Below is a small trained network, with its code and all its weights. Each question gives an input and a class and asks what happens when units are switched off, that is, made to give their printed mean instead of their output.

import numpy as np


def w(rows, s, z=0):
    codes = np.array(rows[::2]) - 128.0
    scale = np.full(codes.shape[1], s)
    scale[-1] = z or s
    return codes * scale


def norm(h):
    return h / np.sqrt((h * h).mean(-1, keepdims=True) + 1e-5)


def f(y):
    return y / 2 * (1 + np.tanh(0.7978845608 * (y + 0.044715 * y**3)))


def log_softmax(a):
    a = a - a.max(-1, keepdims=True)
    return a - np.log(np.exp(a).sum(-1, keepdims=True))


def net(x, mask):
    res = np.array(x, float).reshape(1, 7) / 4 @ E
    u = 0
    for l in range(2):
        y = f(norm(res) @ A[l][:, :-1].T + A[l][:, -1])
        res = res + np.where(mask[u : u + 7], y, B[l][:, -1]) @ B[l][:, :-1]
        u += 7
    return log_softmax(norm(res)[-1] @ U[:, :-1].T + U[:, -1])


A, B = {}, {}
E = w([
[125,130,124,135,122,127,131,131,133,121],'x0',
[133,126,131,124,132,130,130,134,121,130],'x1',
[196,32,126,86,161,71,164,133,212,103],'x2',
[152,122,188,153,107,107,55,205,236,254],'x3',
[126,128,127,125,128,128,128,126,131,129],'x4',
[187,242,86,126,146,76,129,115,105,189],'x5',
[120,132,121,141,119,127,132,122,141,121],'x6',
],0.0071)
A[0] = w([
[76,89,172,78,162,171,145,98,143,62,83],'0.n0',
[134,80,149,100,194,95,126,150,203,155,6],'0.n1',
[108,123,108,110,142,192,149,88,91,123,59],'0.n2',
[135,118,110,100,168,18,149,92,119,109,50],'0.n3',
[117,94,114,136,114,255,104,137,131,133,130],'0.n4',
[89,94,150,106,136,148,94,164,173,181,143],'0.n5',
[153,95,168,108,122,128,123,97,157,93,14],'0.n6',
],0.0075,0.0025)
B[0] = w([
[105,132,45,65,109,158,59,159,104,183,248],'0.n0',
[116,94,204,148,76,86,144,33,78,88,252],'0.n1',
[151,160,206,100,35,152,82,103,173,134,189],'0.n2',
[108,140,76,158,225,254,234,123,197,159,209],'0.n3',
[94,129,116,186,221,91,92,144,183,112,203],'0.n4',
[101,156,179,244,145,178,226,132,52,120,252],'0.n5',
[135,2,85,206,50,75,217,171,138,184,155],'0.n6',
],0.0067,0.0037)
A[1] = w([
[113,159,79,86,156,183,44,118,120,77,135],'1.n0',
[138,2,77,144,40,155,77,93,95,120,251],'1.n1',
[130,164,100,117,116,125,100,189,141,165,91],'1.n2',
[66,93,212,142,109,189,98,141,140,82,193],'1.n3',
[140,194,195,131,131,102,151,68,113,156,179],'1.n4',
[167,50,74,74,138,106,159,73,124,85,95],'1.n5',
[209,46,157,145,139,28,166,158,199,155,56],'1.n6',
],0.0093,0.0021)
B[1] = w([
[185,104,149,91,107,38,156,90,128,111,226],'1.n0',
[156,123,179,131,70,102,112,176,127,130,254],'1.n1',
[145,44,181,141,122,122,124,138,114,131,156],'1.n2',
[148,122,153,126,201,157,71,62,118,102,252],'1.n3',
[82,97,64,96,89,133,163,203,176,120,248],'1.n4',
[103,139,155,245,150,175,89,221,181,214,219],'1.n5',
[144,178,74,40,117,101,118,63,71,78,254],'1.n6',
],0.011,0.0062)
U = w([
[179,95,202,102,89,55,82,31,66,57,138],'0',
[102,112,139,175,54,119,99,255,156,215,208],'1',
[114,182,35,25,78,54,209,103,109,110,202],'2',
[193,170,71,180,248,189,194,124,172,182,65],'3',
[45,141,181,203,218,210,75,113,112,155,2],'4',
],0.017,0.0032)

Each question gives the input, the list of numbers given to net, and the class t.
The units are the neurons (one row each of A and B). Each row of codes is followed by its name. A weight is (code - 128) times the scale printed after its matrix; where a second scale follows, it is the last column's (A, B and U).
mask holds one flag per neuron, layer by layer. A switched-off neuron (its flag False) gives its mean, the last column of its row in B, instead of its output. The means were averaged over made-up inputs and are rounded, as every weight is.
A unit's drop is (log p(t) with every unit on - log p(t) with that unit switched off) / (log p(t) with every unit on - log p(t) with every unit switched off).
The circuit of an input: a set's keep is (log p(t) with only the set's units on - log p(t) with every unit switched off) / (log p(t) with every unit on - log p(t) with every unit switched off). Starting from the 12 units with the biggest drops (on a tie, the unit counted first), units are removed one at a time, each time the one whose removal leaves the highest keep (on an exact tie, the one counted first), for as long as the keep stays at least 0.8.
circuit, biggest first: the units of the circuit, biggest drop first
k most important neurons: the k neurons with the biggest drops, biggest first
k most important neurons of layer l: the k neurons of layer l with the biggest drops, biggest first
drop when u is switched off: that unit's drop, to one decimal
input [-4,8,7,3,4,4,-5], class 2: circuit, biggest first => 1.n6
input [-7,1,3,-8,-6,1,6], class 3: 2 most important neurons of layer 1 => 1.n5; 1.n4
input [4,-5,-8,-2,-7,1,1], class 2: 2 most important neurons => 1.n4; 0.n0
input [4,0,7,-2,8,3,-1], class 3: 2 most important neurons => 0.n3; 1.n5
input [7,-2,0,3,-6,0,0], class 4: 2 most important neurons of layer 1 => 1.n3; 1.n1
input [0,-2,1,-7,-8,-4,-3], class 1: 3 most important neurons => 1.n5; 1.n6; 0.n5
input [2,7,-8,7,-3,0,-5], class 4: circuit, biggest first => 1.n1; 0.n5
input [-8,4,-8,0,-4,-3,-1], class 0: 2 most important neurons => 1.n0; 1.n5
input [-8,2,7,1,-2,4,-3], class 2: 4 most important neurons => 1.n6; 1.n3; 0.n0; 0.n1
input [1,8,1,-2,0,-5,5], class 1: 2 most important neurons of layer 0 => 0.n6; 0.n0
input [6,3,-5,0,0,-6,2], class 0: 2 most important neurons => 1.n0; 1.n5
input [2,1,1,-1,5,5,1], class 3: 2 most important neurons => 0.n3; 1.n6
input [8,1,-6,0,-3,-5,-1], class 0: 2 most important neurons of layer 1 => 1.n0; 1.n5
input [8,0,-8,4,7,0,3], class 4: circuit, biggest first => 1.n1
input [1,2,4,8,0,1,8], class 2: 2 most important neurons => 1.n6; 1.n4
input [-3,0,1,7,1,-1,6], class 0: 3 most important neurons => 1.n5; 0.n3; 1.n6
input [7,0,0,7,-4,-5,1], class 4: 2 most important neurons => 0.n5; 1.n0
input [-5,-6,4,-8,2,-4,7], class 1: drop when 1.n5 is switched off => 0.4
input [3,-1,-6,-2,-2,-2,5], class 0: drop when 1.n0 is switched off => 0.4
input [5,3,3,-1,-8,1,6], class 3: drop when 0.n3 is switched off => 0.9
input [4,5,3,-5,-6,2,-2], class 3: circuit, biggest first => 0.n3
input [0,5,2,6,-5,5,7], class 2: drop when 1.n6 is switched off => 0.2
input [-6,5,4,0,-7,-2,0], class 1: 2 most important neurons => 1.n5; 0.n0
